Here is a tiny trained network, its code and every weight. The questions are about switching its units off for an input and a class, where a switched-off unit gives its printed mean instead of its output.

import numpy as np


def w(rows, s, z=0):
    codes = np.array(rows[::2]) - 128.0
    scale = np.full(codes.shape[1], s)
    scale[-1] = z or s
    return codes * scale


def norm(h):
    return h / np.sqrt((h * h).mean(-1, keepdims=True) + 1e-5)


def f(y):
    return y / 2 * (1 + np.tanh(0.7978845608 * (y + 0.044715 * y**3)))


def log_softmax(a):
    a = a - a.max(-1, keepdims=True)
    return a - np.log(np.exp(a).sum(-1, keepdims=True))


def net(x, mask):
    res = np.array(x, float).reshape(1, 4) / 4 @ E
    u = 0
    for l in range(3):
        y = f(norm(res) @ A[l][:, :-1].T + A[l][:, -1])
        res = res + np.where(mask[u : u + 12], y, B[l][:, -1]) @ B[l][:, :-1]
        u += 12
    return log_softmax(norm(res)[-1] @ U[:, :-1].T + U[:, -1])


A, B = {}, {}
E = w([
[203,29,163,2],'x0',
[174,141,229,189],'x1',
[58,145,174,78],'x2',
[186,231,128,82],'x3',
],0.0052)
A[0] = w([
[108,202,100,165,120],'0.n1',
[116,92,102,141,31],'0.n2',
[47,208,217,49,24],'0.n3',
[157,221,64,60,122],'0.n4',
[97,191,166,201,86],'0.n5',
[253,152,61,172,70],'0.n6',
[104,117,48,92,25],'0.n7',
[205,124,69,167,86],'0.n8',
[206,230,180,110,3],'0.n9',
[179,169,252,176,4],'0.n10',
[205,96,226,95,155],'0.n11',
[95,30,167,181,135],'0.n12',
],0.014,0.0031)
B[0] = w([
[164,236,162,158,222],'0.n1',
[98,149,120,134,133],'0.n2',
[83,89,252,75,224],'0.n3',
[65,103,44,159,253],'0.n4',
[187,223,140,151,236],'0.n5',
[85,92,224,93,221],'0.n6',
[154,185,97,69,190],'0.n7',
[111,128,205,78,183],'0.n8',
[6,87,61,188,212],'0.n9',
[213,38,110,204,221],'0.n10',
[205,42,77,86,253],'0.n11',
[30,94,124,207,243],'0.n12',
],0.023,0.0056)
A[1] = w([
[102,110,250,77,73],'1.n1',
[114,106,210,126,62],'1.n2',
[131,42,94,134,178],'1.n3',
[187,113,126,152,4],'1.n4',
[108,122,128,169,89],'1.n5',
[114,179,44,19,128],'1.n6',
[77,115,70,177,86],'1.n7',
[140,156,36,129,106],'1.n8',
[199,62,78,45,150],'1.n9',
[78,176,115,67,159],'1.n10',
[190,118,113,152,32],'1.n11',
[127,134,146,135,152],'1.n12',
],0.015,0.003)
B[1] = w([
[139,95,252,96,208],'1.n1',
[141,87,173,74,168],'1.n2',
[133,248,166,143,254],'1.n3',
[154,65,100,102,133],'1.n4',
[102,99,110,72,155],'1.n5',
[206,16,84,207,212],'1.n6',
[68,141,120,160,198],'1.n7',
[163,97,198,99,158],'1.n8',
[94,254,118,98,236],'1.n9',
[196,56,148,221,205],'1.n10',
[167,72,95,90,135],'1.n11',
[139,115,126,97,139],'1.n12',
],0.021,0.007)
A[2] = w([
[34,121,69,144,31],'2.n1',
[130,172,100,146,171],'2.n2',
[200,67,108,137,30],'2.n3',
[132,127,81,62,76],'2.n4',
[90,121,110,158,5],'2.n5',
[127,180,117,98,91],'2.n6',
[124,125,166,183,109],'2.n7',
[162,251,91,94,103],'2.n8',
[127,160,162,140,152],'2.n9',
[157,95,130,132,82],'2.n10',
[145,130,151,127,92],'2.n11',
[122,121,179,81,42],'2.n12',
],0.022,0.003)
B[2] = w([
[19,219,137,181,237],'2.n1',
[152,99,131,69,194],'2.n2',
[173,88,109,251,217],'2.n3',
[97,225,104,109,140],'2.n4',
[95,162,127,118,170],'2.n5',
[179,149,121,147,162],'2.n6',
[131,139,89,68,249],'2.n7',
[250,225,103,34,254],'2.n8',
[126,69,84,95,196],'2.n9',
[140,139,115,175,160],'2.n10',
[102,99,89,125,144],'2.n11',
[102,35,123,60,187],'2.n12',
],0.028,0.0077)
U = w([
[167,187,108,84,255],'0',
[5,157,123,173,106],'1',
[158,69,111,221,29],'2',
[82,49,188,75,148],'3',
],0.021,0.00051)

Each question gives the input, the list of numbers given to net, and the class t.
The units are the neurons (one row each of A and B). Each row of codes is followed by its name. A weight is (code - 128) times the scale printed after its matrix; where a second scale follows, it is the last column's (A, B and U).
mask holds one flag per neuron, layer by layer. A switched-off neuron (its flag False) gives its mean, the last column of its row in B, instead of its output. The means were averaged over made-up inputs and are rounded, as every weight is.
A unit's drop is (log p(t) with every unit on - log p(t) with that unit switched off) / (log p(t) with every unit on - log p(t) with every unit switched off).
The circuit of an input: a set's keep is (log p(t) with only the set's units on - log p(t) with every unit switched off) / (log p(t) with every unit on - log p(t) with every unit switched off). Starting from the 12 units with the biggest drops (on a tie, the unit counted first), units are removed one at a time, each time the one whose removal leaves the highest keep (on an exact tie, the one counted first), for as long as the keep stays at least 0.8.
units of the circuit, in order: the units of the circuit, biggest drop first
unit that matters most: the unit with the biggest drop
k most important neurons: the k neurons with the biggest drops, biggest first
top k neurons in layer l: the k neurons of layer l with the biggest drops, biggest first
input [-1,-1,8,2], class 3: units of the circuit, in order	(0.n3)
input [-1,-6,-6,2], class 2: 2 most important neurons	(0.n7; 0.n4)
input [-6,-8,5,3], class 2: units of the circuit, in order	(1.n6; 0.n12)
input [5,-6,7,4], class 3: 2 most important neurons	(0.n3; 1.n1)
input [3,6,-7,7], class 1: 2 most important neurons	(0.n9; 0.n3)
input [-2,-3,-6,5], class 3: 2 most important neurons	(0.n6; 0.n8)
input [-6,7,8,6], class 3: 2 most important neurons	(0.n3; 0.n11)
input [5,-7,3,-4], class 2: top 2 neurons in layer 0	(0.n10; 0.n7)
input [-1,-8,-5,-7], class 2: 2 most important neurons	(0.n10; 0.n7)
input [7,8,-1,-1], class 2: 3 most important neurons	(0.n10; 2.n3; 0.n7)
input [7,7,8,-2], class 3: top 4 neurons in layer 0	(0.n3; 0.n4; 0.n5; 0.n7)
input [-4,5,-6,4], class 3: 4 most important neurons	(0.n6; 0.n8; 0.n11; 1.n6)
input [4,7,8,-6], class 3: top 2 neurons in layer 1	(1.n6; 1.n3)
input [2,7,6,2], class 2: unit that matters most	0.n10
input [2,6,4,4], class 2: 2 most important neurons	(0.n10; 0.n11)
input [-7,7,7,-7], class 0: top 4 neurons in layer 1	(1.n10; 1.n6; 1.n1; 1.n7)
input [-8,5,-7,-7], class 0: top 4 neurons in layer 0	(0.n5; 0.n3; 0.n9; 0.n4)
input [0,-1,-8,-8], class 1: 2 most important neurons	(0.n12; 0.n3)
input [4,-6,4,-7], class 1: 2 most important neurons	(0.n12; 0.n11)
input [2,4,-2,7], class 1: units of the circuit, in order	(0.n9)
input [-3,-5,-8,-6], class 3: top 2 neurons in layer 0	(0.n4; 0.n8)
